(in the rows, 128 means zero)
Here are made-up things, facts about them, and rows of numbers that follow some of those facts. Name the thing behind each unnamed row.

Some things and their rows:
suska: [124 137 122 122 130 131 113 134 129 143 135 137 140 144 136 131 116 108
 111 132 127 136 139 123 121 129 125]
valas: [103 119  84  67 138 138 137 114 150 153 115 156 186 153 141 106 124  58
 144 143 120 104 101 134  89 176 112]
bruplur: [ 95 107 159 128 139 107 107 101 108 129  91  99 137 126 151 115 114 134
  89 112 148  95 137 128 215 109 157]
gropli: [161 157 119 162 111 123 141  91 149  98 128 148 125 125  94 118 112 198
 149 117 145 122  74 102  95 113 116]
fozom: [160 166 100 170 135 131 124  97 166  77 138 135 148 124  95 111  87 194
 130 101 139  98  88  89 114 152  97]
bredril: [124 119 124 126 125 123 124 135 120 130 123 126 160 136 132 128 117 113
 126 120 128 122 122 129 121 138 125]
skotriplik: [130 110 148 175 130 137 122 221 101 115 156 115 161 148 148 166 104 117
 120 101  95 168 154 119  78 159 135]
stofle: [130 117 124 127 134 125 137 130 126 115 124 112 134 114 127 125 136 123
 137 125 125 115 139 145 140 132 121]
gidrok: [127 116 121 123 137 125 136 133 125 118 124 110 139 113 129 125 135 115
 135 126 123 114 141 145 139 136 120]
tapun: [177 178 128 129 109 134 154 100 142 134 143 148  67  75  79 131 141 198
 168 138 148 162  95 137 133  90 124]
breflus: [136 165 119 147 147 142 116 106 166 105 143 144 114 134 119 117  98 172
 111 121 131 118 106  82 127 156 121]
pluston: [122 116 117 122 133 145 114 120 136 130 147 115  94 109 105 139 160 127
 125 130 118 139 138 149 140 116 116]
metrim: [128 138 125 129 124 129 115 132 130 140 134 138 134 143 132 132 116 121
 116 132 128 137 133 123 119 127 127]
stebri: [112 118 140 119 135 127 129 130 125 127 121 130 137 132 140 124 123 123
 125 124 129 124 108 113 124 142 143]
feval: [137 163 124 107 127 135 123 138 130 172 138 148 149 115 128 138  87 128
 127 130 131 162 129 144 137 136 135]
brusten: [146 154 123 105 133 138 131 138 128 151 146 124 106  85 110 135 132 129
 137 133 131 151 144 153 165 128 122]
timas: [134 110 142 164 137 135 136 198 109 107 149 104 135 123 139 155 127 126
 133 112  99 151 164 138 106 148 129]
tadu: [126 138 125 127 123 129 115 132 128 142 134 139 134 145 133 133 116 118
 114 132 128 138 135 123 119 126 128]
flazol: [119 116  93  73 138 133 144 119 142 136 125 129 155 116 126 111 147  73
 154 143 122 102 122 151 115 165 105]
trukur: [111 118 140 119 135 128 129 129 126 129 121 130 137 133 141 124 123 124
 126 123 128 124 108 113 125 142 143]

How the things are related:
plefe Π:843 κ:nipum ψ:goplotos
brosta Π:605
kizal Π:605
biskegrir Π:525 ψ:zitris
feval Π:525 ψ:binor
skatur Π:605 ψ:brirun
binor Π:763 κ:sogarin ψ:tapun
flital Π:843 κ:feke
dripu Π:514 κ:zapi
brafudris Π:514 κ:gropli ψ:punal
klegru Π:843 κ:plizis
metrim Π:525 ψ:plobrago
guklor Π:525 κ:ziskorak
flefum Π:843 κ:tapun
suska Π:525 κ:brosta ψ:visku
gruves Π:525 ψ:bresti
nadoston Π:843 ψ:kedak
gasir Π:514 κ:bibril ψ:tunoska
flakles Π:514 κ:vestis
duklu Π:843
mefa Π:843 ψ:pluston
plegin Π:763 ψ:bredror
pleskogrer Π:605 κ:moskel
gramuk Π:514
pobul Π:763 κ:suska
lipe Π:525 κ:bredror ψ:nerun
gaklam Π:525 κ:babur
rofos Π:605 ψ:fufon
vestis Π:525 κ:skefo
brirun Π:763 ψ:drusto
staflar Π:525 ψ:lipe
trukur Π:605
drostus Π:514 ψ:nodran
saplun Π:525 κ:bredril ψ:gramuk
fuplas Π:763 κ:tunoska
bruplur Π:605 κ:droklum
navuk Π:525
fozom Π:525 κ:gaklam
vunim Π:514 κ:vudru ψ:klofli
kluzon Π:605 κ:duklu
nimi Π:843 κ:goplotos ψ:duplopes
plosi Π:525 ψ:mefa
fafom Π:843 κ:fozom
tadu Π:525 ψ:vebe
klikli Π:605 κ:brobrir
skefo Π:763 κ:lifes
timas Π:514
ziskorak Π:605 ψ:mukun
nodran Π:843 κ:flakles
skaplol Π:514
stebri Π:605
brusten Π:843 ψ:feval
dunum Π:514 κ:dripu ψ:grefon
bupi Π:605 κ:fafom
breflak Π:525 κ:fleme
gropli Π:525 κ:flefum
fufon Π:514 ψ:viskoskil
mukun Π:525 ψ:feke
vibros Π:514 ψ:brusten
lifes Π:525 κ:gasir
visku Π:514
kode Π:525 κ:dribro
plizis Π:605 κ:nimi
droklum Π:605 κ:plobrago
flazol Π:514
potran Π:843 κ:fuplas
feke Π:605 κ:plegin ψ:rofos
nerun Π:605 κ:dunum
plava Π:514
pigunis Π:514 κ:grarun ψ:tregivin
nibil Π:605 κ:traklir
punal Π:843 ψ:suska
trukabrer Π:605 κ:stofle
zitris Π:525 ψ:meskofik
grizam Π:525 ψ:trukabrer
vutan Π:525 κ:binor
skifu Π:514
lostu Π:525 κ:rifen ψ:gasir
klofli Π:514 ψ:fadoten
luska Π:763
zadin Π:843 κ:bupi
plepabo Π:763 κ:tadu
gratur Π:514 κ:fanaklu
duklem Π:843 κ:togral
valas Π:763 κ:dreplel
dubi Π:605 ψ:moskel
plobrago Π:843 κ:lipe
nedrar Π:843
babur Π:525 κ:mulor ψ:plosi
togral Π:605 κ:plife ψ:klikli
skiton Π:514
bredror Π:514 κ:pleskogrer ψ:vunim
drusto Π:763 ψ:gidrok
gabus Π:763
nipum Π:605
viskoskil Π:525 κ:saplun ψ:punol
sogarin Π:843 κ:doko
punol Π:514 κ:brafudris ψ:bradroflal
gedrogral Π:605 κ:vutan
bresti Π:514 ψ:lostu
tregivin Π:763 κ:kedak ψ:trukur
tapun Π:843 κ:tregivin ψ:kizal
meskofik Π:525 ψ:skaplol
goplotos Π:843 κ:timas
flasek Π:605 ψ:babur
droran Π:605
plife Π:843 κ:breflak ψ:lifes
pluston Π:843 ψ:bupi
stali Π:525
skozufla Π:843 κ:flazol
grarun Π:763 κ:klikli ψ:togral
vebe Π:525 κ:drodrala ψ:plepabo
vudru Π:514 ψ:biskegrir
dratrem Π:525 ψ:gruves
bibril Π:525
grefon Π:605
doko Π:525
mutrol Π:763 ψ:stebri
mastak Π:843 ψ:plava
brobrir Π:525 κ:valas
drodrala Π:514 κ:pigunis
gidrok Π:514 κ:pobul
bradroflal Π:525
bredril Π:525 κ:guklor
fanaklu Π:514 κ:fadoten
skotriplik Π:525 κ:klegru
fleme Π:514 κ:gedrogral ψ:stali
dreplel Π:525 κ:skozufla
duplopes Π:525 ψ:ziskorak
moskel Π:514 κ:vunim
breflus Π:605 κ:zadin ψ:dunum
traklir Π:514 κ:skotriplik
mulor Π:514 κ:punol
branon Π:763 ψ:skiton
dribro Π:525 κ:duplopes
kedak Π:525 κ:duklem ψ:mutrol
stofle Π:514 κ:kluzon
rifen Π:514 κ:bruplur
zapi Π:605 κ:gabus
fadoten Π:525 κ:nibil
tunoska Π:525 κ:gidrok

Name these rows:
No name comes twice in this set of rows, the named rows included.
[140 106 154 110  93 115 161 121  96 143 116 127  82  98 110 136 192 133
 173 146 140 157 106 159 117  68 145] => sogarin
[149 166  93 171 133 148 105  79 183  94 154 149 116 134  84 124  97 205
 118 112 129 125  90  95 100 131 100] => babur
[123 126 147 143 152 110 111 104 109 114 110  95 110 108 145 116 130 121
  83 131 152 109 182 139 220  67 132] => vunim
[136 108 145 174 140 138 134 216 106 102 156 102 136 125 143 163 123 125
 132 107  91 160 171 136  98 155 130] => traklir
[155 155 141 142  92 121 143  95 129 141 127 168  87 136 107 132 141 177
 150 148 146 166  87 115  80  65 141] => kedak
[135 142 123 123 134 132 130 129 133 136 136 127 114 114 125 132 126 131
 129 137 125 136 151 144 143 126 124] => vibros
[119 124 151 144 151 106 105  97 107 117 103  88 109 108 146 115 127 126
  76 128 155 101 187 145 240  65 135] => bredror
[135 116 126 119 131 128 136 136 118 117 131 105 120  98 114 126 154 119
 142 122 128 119 136 144 150 130 115] => duklu
[111 120  88  66 131 132 132 121 141 152 125 144 184 139 130 110 129  57
 145 141 126 106 103 134  93 173 106] => dreplel
[128 155 127 121 110 122 114 129 115 142 130 140 118 157 126 130 124 129
 111 127 114 113 140 120 110 136 128] => gruves
[108 115 138 114 137 128 127 133 127 132 121 128 142 134 144 124 123 113
 124 125 126 123 112 116 126 149 142] => brosta
[171 176 110 166 127 134 140  85 168  90 142 143  81 109  89 118 122 208
 144 130 139 122 107 107 119 111 106] => brafudris

Now the same things, written a new way:
Known rows:
nipum: [100 109 108 170 113 104 144 131 123 113 131 107  99 135 140 160  91 152
 119 120 141 147 107 121 140 121 116 125 150 125  94 101]
plepabo: [141 143 126 104 127 137 125 129 127 135 114 145 125 112 119 105 129 120
 140 137 127 116 126 117 119 139 116 128 125 119 144 132]
kluzon: [ 86 103 133 138 147 124 147 126 140 135 129 116 114 123 136 143 108 141
 134  94 143 151 106 129 139 116 118 161  95 101  82 110]
visku: [174 114 111 150 113 114 122 110 102 105 138 135 115 138 122 133 124 119
 111 160 132 134 121 121 114 155 122 100 162 131 129 136]
dreplel: [127 136 137 116 134 149 115  98 117 121 133 131 141 108 112  79 175 121
 133 127 126  96 159 133 139 115 141 136 111 141 127 155]
bredril: [133 142 139 118 131 141 119 104 120 138 137 131 145 126 108  84 168 106
 129 128 122 106 153 137 133 123 135 137 116 129 136 151]
plava: [172 115 112 152 113 113 122 112 103 105 137 134 115 136 122 133 124 120
 112 162 133 135 121 122 115 154 122  99 163 131 127 135]
flital: [106 131 125  93 155 136 146 171 167 141  99 138 115 103 157 161  95 159
 147 105 123 131  99 115 117 124 125 150  90 120 131 106]
stebri: [110 107 104 167 114 102 147 123 116 112 130 115  87 129 135 147  90 146
 123 125 146 146  97 118 133 130 108 131 143 113  89 101]
skaplol: [175 114 109 150 115 114 122 110 102 106 138 135 113 137 122 133 123 117
 111 162 133 133 119 122 113 156 121 102 163 130 127 136]
brusten: [117 138  85 119 136 132 142 167 158 117 104 127  98 125 162 180  78 184
 145 138 113 135  94 107 117 133 125 128 153 164 143  81]
vunim: [158 111 172 121 141 121 114 105 130 131 153 137 120 102 133 121 139 143
 132 132 150 145 145 126 121 142 129 142 109 156  99 150]
feval: [148 150 104 152  99 123 116 103 102 117 141 123 128 147 109 104 145 121
 113 161 116 102 150 127 132 136 131 102 184 163 148 136]
traklir: [111  85  55 100 188 206 128 100 113  55  72 137 171 112 125 120 190 117
 111 102  99  78 114 136 145 100 158 116  93  81 128 155]
nerun: [ 95 102 132 134 147 124 150 119 135 135 129 123 104 115 132 133 109 134
 138  98 149 149  97 126 132 123 112 167  85  87  76 113]
klegru: [ 66 104  40  73 195 207 151 158 156  66  34 139 143  83 157 154 141 161
 134  79  91  69  84 118 140  85 151 132  72  85 138 114]
rofos: [ 83 105 145 173  97 103 135 164 128  90 135  93 111 138 151 148 120 144
 145 133 156 175 123 141 148  93 146 110 146 123 110  92]
zadin: [105 124 128 101 168 142 160 168 173 131  96 145 110 121 164 168  77 139
 129 104 136 124 110 125 129 134 121 176  77 105 135 101]
grarun: [108 135 138  89 148 160 116 127 145 121 106 134 145  91 133 114 149 154
 142 108 122 104 151 123 143 109 137 137 107 151 133 140]
dunum: [149 110 146 113 154 140 121 110 127 131 136 139 144 128 123 125 145 114
 125 124 131 139 129 135 121 139 133 140 100 116 117 148]

Which thing is each row?
No name comes twice in this set of rows, the named rows included.
[135 134 136 154 149 143 154 103 127 116 134 148 131 189 120 104 117  57
  81 140 152  94 175 157 160 154 120 186 105  94 150 134] => fozom
[133 100 105 109 165 169 125 107 121  98 108 139 156 121 124 123 165 114
 118 113 117 112 123 136 132 121 144 128  98 100 123 150] => fanaklu
[115 119 111 164  75 123 149 178 118  81 140  91 104 127 157 139 117 146
 148 106 175 183 114 154 141  69 114 106 158 121 126 125] => ziskorak
[119 124  71 106 155 185 127  86 102  85  92 141 150 107 102  68 193 101
 122 121 104  60 131 132 141 109 144 125 106  92 137 158] => fadoten
[163 115 116 151 119 112 119 109 111 112 136 131 130 145 122 143 117 126
 102 147 125 126 128 126 117 147 122  94 165 142 127 136] => bresti
[ 89 126  71  74 142 208 152 215 160  62  64 115 150  87 179 145 152 161
 164  61 132 126 103 155 139  34 145 115  90 101 175 138] => nimi
[154 117 119 153 116 120 114 121 115 111 138 123 138 151 130 156 125 131
 104 148 122 135 139 129 127 139 135  96 171 155 135 134] => drostus
[111 104 118 172 105  86 149 125 109 121 127 118  91 117 129 150  83 131
 100 114 149 128 101 115 131 133  98 118 135  94  85 118] => kizal
[126 162 152  64 131 102 129 195 168 244 125 132 159 141 122 167  97 118
 172 103  84 185  57 118  69 139 116 124  96  83 158 104] => duklem
[115 129 124  89 155 134 148 166 162 138  98 143 104  93 154 151  95 154
 150 111 130 129  91 113 112 131 120 153  83 109 127 107] => nodran
[104 122 126 117 177 143 177 167 177 120  94 152 101 148 169 176  58 118
 108 109 149 118 119 134 141 145 115 198  71  91 141  95] => fafom

The same things again, as new rows of numbers:
Some things and their rows:
gedrogral: [205 125  86  64 143 114 203 138 131 104 118 125 158 178 124 131 175 117
 124 113  69 109 169 116 161 156 114 153]
plosi: [129 154 136 160 138 154 103 103 120 139 179 122 136  91 131 151  77 151
 115 156 140 157 106 141 166  80 114 102]
fufon: [132 119 168 151 113 173 177 121  77  30 106 162  56 136  63  97 133 101
  85 126 108 149 110 129 111 123 131  51]
dratrem: [134 158  98 138 126 144  92 135 113 115 148 134 161  84 106 181  85 168
  83 107 134 135  80 145 151  73  98  87]
tadu: [130 160 132 145 131 174 111 111 117 120 161 122 142  88 131 162  85 151
  99 139 140 145 103 144 142  67 109  99]
breflus: [142 112 111  96 139 126 155 134 139 143  93 106 160 133 129 156 147 104
 132 127 133 101 132 109  87 135 125 175]
bruplur: [125 102  62 146 149 136 159 116 148 101 119 112 167 134 174 127 166 110
 180 119 163 149 107  66  70 140 140 165]
staflar: [129 159 133 143 131 172 112 111 116 121 161 122 141  89 131 163  86 151
  99 138 140 146 103 143 141  68 109 100]
breflak: [196 135 103  77 121 128 167 142 102 101 111 139 161 152 153 121 158 148
 117 117  57  94 205 118 181 129 104 130]
sogarin: [141 128 124 100 106  90 141 150 122 124 106 141 122 156 145 102 156 132
 135  79 100 114 150 127 128 140 127 143]
gasir: [123 118 131  99 129  94 137  91 143 161 114 129  93 169 157  97 156 102
 177 109 124 113 153 111 103 167 171 157]
gramuk: [132 144 132 154 138  97 111  91 138 125 186 147  80 151 100 107 107 118
 129 124 124 158  95 147 163 147 159  82]
stali: [118 149 144 179 141 157  98 113 119 130 186 122 126  99 123 131  92 154
 109 168 140 163 115 153 184 100 118  88]
skiton: [131 144 133 154 139  98 111  91 138 124 186 146  79 149  99 106 105 117
 129 123 124 159  95 147 164 146 159  83]
tregivin: [187 115 154 109 121 126 140 150 128 137 110 143 183 137 142 126 110 119
 111 176  81  75 204 126 144 144 110 160]
tunoska: [102 116 147 136 136 144 118 115 129 171 123 102 134 122 177 108 151 141
 167 167 142 126 179 118 142 137 136 160]
trukur: [142 139 130 164 163 137 136 108 143 128 197 113 125 129  92 138 105 119
 111 167 137 171  91 152 172 128 128 108]
guklor: [116 118 123 121 122 138 118 139 119 141  97 116 151 112 155 134 144 146
 138 136 131 109 160 114 126 122 117 144]
mulor: [119  89 184 152 110  61  75 115 124 180  85 140 114 133 136 104 103  66
 142 158 132  54 171 113  70 173 171 157]
gidrok: [117 108 109 110 128  71 122 117 140 149 106 139  98 168 130  94 167 115
 170 101 119 114 143 112 126 187 165 139]

Which thing is each row?
No name comes twice in this set of rows, the named rows included.
[170 131 100  85 122 133 157 142 109 111 105 132 157 141 154 126 162 153
 127 115  81 104 187 115 165 127 106 135] => vutan
[106 112 124 136 129 133 110 141 120 148 105 115 144 118 151 119 153 150
 149 146 135 117 164 116 143 141 122 143] => lifes
[132 156 134 156 136 166 112 112 116 117 176 125 133  97 126 145  92 155
 102 151 132 155 112 148 170  83 112  89] => doko
[ 94  94 188 175 113 123  61 136 108 186  83 112 159  79 157 133  96 108
 129 195 157  68 181 116  86 127 131 161] => gaklam
[102  95 143 151 150 108  97 150 147 165 110 101 156 141 121 120 164 110
 122 160 150  92 154 152 113 184 150 159] => bupi
[114 116 121 119 122 141 118 142 116 142  93 117 152 112 156 133 147 147
 141 134 131 106 162 112 124 125 117 148] => bredril
[107 121 126 114 106  95 124 151 128 139  99 134 119 141 146 106 156 133
 146  83 129 122 131 126 104 138 132 151] => skozufla
[136 149 125 137 136 101 115  89 138 126 177 147  87 146 104 120 102 118
 126 108 124 150  89 143 147 133 157  90] => klofli
[119 109  81 121 124  91 132 105 138 113 102 145 115 157 164 100 164 109
 186  81 136 123 122  80  76 163 167 142] => rifen
[109 163 165 149 127 141 108 116 136 127 182 129 101 141 138 106 120 142
 100 100 140 155 106 190 136 105 146 100] => brusten
[124 116 115  85 121  81 131 124 135 145  91 139  98 166 121 112 163 113
 153  88 113 101 140 117 112 172 156 141] => gratur
[140 154 108 125 131 114 123  82 137 111 165 149 100 140 120 136  99 116
 128  88 132 148  75 129 112 110 154  96] => vudru
[ 94 109  51 184 131 160 119 106 129  85 119 124 178  97 232 114 155 146
 201 111 182 160 113  46  60 106 137 142] => lipe

